Here is a tiny trained network, its code and every weight. The questions are about switching its units off for an input and a class, where a switched-off unit gives its printed mean instead of its output.

import numpy as np


def w(rows, s, z=0):
    codes = np.array(rows[::2]) - 128.0
    scale = np.full(codes.shape[1], s)
    scale[-1] = z or s
    return codes * scale


def norm(h):
    return h / np.sqrt((h * h).mean(-1, keepdims=True) + 1e-5)


def f(y):
    return y / 2 * (1 + np.tanh(0.7978845608 * (y + 0.044715 * y**3)))


def log_softmax(a):
    a = a - a.max(-1, keepdims=True)
    return a - np.log(np.exp(a).sum(-1, keepdims=True))


def net(x, mask):
    res = np.array(x, float).reshape(1, 5) / 4 @ E
    u = 0
    for l in range(4):
        y = f(norm(res) @ A[l][:, :-1].T + A[l][:, -1])
        res = res + np.where(mask[u : u + 5], y, B[l][:, -1]) @ B[l][:, :-1]
        u += 5
    return log_softmax(norm(res)[-1] @ U[:, :-1].T + U[:, -1])


A, B = {}, {}
E = w([
[171,159,89,67,87,101,204,165,174],'x0',
[195,176,93,111,182,254,237,90,209],'x1',
[208,185,135,247,132,134,122,156,64],'x2',
[62,121,83,86,153,251,162,157,85],'x3',
[36,128,189,151,95,100,125,242,103],'x4',
],0.0028)
A[0] = w([
[72,144,185,197,139,109,9,244,99,22],'0.n1',
[198,217,172,129,69,21,121,134,142,150],'0.n2',
[236,237,66,148,92,158,206,232,27,3],'0.n3',
[215,64,105,240,141,86,4,3,94,68],'0.n4',
[95,157,93,44,190,253,178,58,144,55],'0.n5',
],0.0034,0.0026)
B[0] = w([
[103,180,140,136,183,80,197,156,142,204],'0.n1',
[128,115,137,148,195,203,163,108,155,216],'0.n2',
[170,152,52,182,50,174,74,180,146,172],'0.n3',
[189,253,157,87,141,122,83,18,30,254],'0.n4',
[88,89,168,217,188,192,99,112,158,235],'0.n5',
],0.0056,0.0021)
A[1] = w([
[123,37,151,143,142,254,95,59,104,54],'1.n1',
[83,158,144,158,98,11,150,191,89,102],'1.n2',
[59,163,206,212,180,24,170,218,90,15],'1.n3',
[31,85,138,40,79,86,118,95,113,43],'1.n4',
[180,189,6,208,6,194,81,201,135,4],'1.n5',
],0.0038,0.0025)
B[1] = w([
[63,141,156,140,185,166,188,70,175,217],'1.n1',
[80,133,179,168,254,190,61,175,159,221],'1.n2',
[29,172,166,221,116,112,76,198,187,249],'1.n3',
[174,89,123,81,103,191,124,162,43,206],'1.n4',
[207,41,99,229,51,183,139,216,89,193],'1.n5',
],0.0048,0.0016)
A[2] = w([
[226,143,127,231,205,129,219,96,189,226],'2.n1',
[123,11,208,52,67,119,77,186,43,112],'2.n2',
[95,102,122,57,186,112,49,134,114,111],'2.n3',
[82,13,158,108,122,163,197,254,142,122],'2.n4',
[138,116,181,155,85,55,71,48,53,2],'2.n5',
],0.004,0.002)
B[2] = w([
[119,94,59,58,52,71,74,159,96,253],'2.n1',
[60,136,9,104,141,62,154,141,83,177],'2.n2',
[176,110,59,153,116,100,228,159,98,167],'2.n3',
[191,161,85,140,146,99,82,72,53,223],'2.n4',
[165,254,130,143,174,197,118,66,15,148],'2.n5',
],0.0049,0.0033)
A[3] = w([
[219,152,102,228,26,196,214,201,89,34],'3.n1',
[218,246,198,138,149,119,87,26,22,27],'3.n2',
[240,114,172,68,84,80,180,102,230,93],'3.n3',
[52,77,154,104,200,253,185,65,161,3],'3.n4',
[107,105,58,77,185,116,165,148,90,93],'3.n5',
],0.0052,0.0023)
B[3] = w([
[197,71,50,190,61,197,14,125,115,192],'3.n1',
[208,220,180,28,199,112,48,11,84,255],'3.n2',
[177,111,253,135,79,91,166,203,162,166],'3.n3',
[77,125,143,217,204,227,219,70,211,204],'3.n4',
[114,102,85,112,66,124,169,61,130,176],'3.n5',
],0.006,0.0043)
U = w([
[223,66,63,212,54,207,39,176,117,233],'0',
[205,228,217,51,209,95,27,22,50,238],'1',
[44,67,157,189,207,237,232,33,216,165],'2',
[2,195,217,226,217,48,40,224,99,85],'3',
[213,56,215,41,53,43,211,155,213,6],'4',
[46,45,44,24,94,39,200,106,52,49],'5',
],0.0068,0.0019)

Each question gives the input, the list of numbers given to net, and the class t.
The units are the neurons (one row each of A and B). Each row of codes is followed by its name. A weight is (code - 128) times the scale printed after its matrix; where a second scale follows, it is the last column's (A, B and U).
mask holds one flag per neuron, layer by layer. A switched-off neuron (its flag False) gives its mean, the last column of its row in B, instead of its output. The means were averaged over made-up inputs and are rounded, as every weight is.
A unit's drop is (log p(t) with every unit on - log p(t) with that unit switched off) / (log p(t) with every unit on - log p(t) with every unit switched off).
The circuit of an input: a set's keep is (log p(t) with only the set's units on - log p(t) with every unit switched off) / (log p(t) with every unit on - log p(t) with every unit switched off). Starting from the 12 units with the biggest drops (on a tie, the unit counted first), units are removed one at a time, each time the one whose removal leaves the highest keep (on an exact tie, the one counted first), for as long as the keep stays at least 0.8.
units of the circuit, in order: the units of the circuit, biggest drop first
most important unit: the unit with the biggest drop
top k neurons: the k neurons with the biggest drops, biggest first
top k neurons in layer l: the k neurons of layer l with the biggest drops, biggest first
drop of u: that unit's drop, to one decimal
input [-5,3,6,8,0], class 0: units of the circuit, in order : [0.n3; 3.n1]
input [8,1,-7,-1,1], class 4: units of the circuit, in order : [3.n3]
input [-7,-3,-8,7,7], class 5: units of the circuit, in order : [2.n2; 3.n5; 2.n3]
input [5,-2,3,1,-8], class 0: units of the circuit, in order : [0.n3; 1.n5]
input [0,-8,-3,3,-5], class 5: units of the circuit, in order : [2.n2; 2.n3]
input [6,3,-4,2,-6], class 2: units of the circuit, in order : [0.n5; 3.n4]
input [1,1,-2,0,-8], class 2: units of the circuit, in order : [0.n5; 3.n4]
input [3,5,3,4,-8], class 0: top 2 neurons in layer 1 : [1.n5; 1.n2]
input [0,-7,-5,8,-5], class 5: top 3 neurons : [0.n2; 2.n2; 1.n4]
input [7,-4,-5,-8,-6], class 4: top 3 neurons : [3.n3; 2.n4; 0.n2]
input [1,2,-2,-6,5], class 3: top 2 neurons : [1.n3; 0.n4]
input [4,2,1,6,-4], class 2: top 3 neurons : [0.n5; 1.n1; 3.n4]
input [4,-5,-1,3,2], class 3: top 2 neurons : [1.n3; 0.n1]
input [-4,-6,-6,1,1], class 5: most important unit : 1.n4
input [4,0,0,-7,-2], class 4: top 2 neurons : [0.n2; 3.n3]
input [6,-5,-4,-5,-4], class 4: top 2 neurons in layer 0 : [0.n2; 0.n4]
input [2,0,-7,-2,0], class 5: top 2 neurons : [2.n2; 1.n4]
input [-1,-6,-7,-2,-2], class 5: drop of 2.n2 : 0.3
input [5,0,3,-2,-4], class 0: drop of 0.n3 : 0.7
input [4,2,-2,2,2], class 2: most important unit : 0.n5
input [3,0,-4,-2,-5], class 4: drop of 3.n3 : 0.2
input [5,5,8,-8,1], class 0: drop of 3.n1 : 0.1
input [7,-4,-2,-8,1], class 4: top 2 neurons in layer 3 : [3.n3; 3.n2]
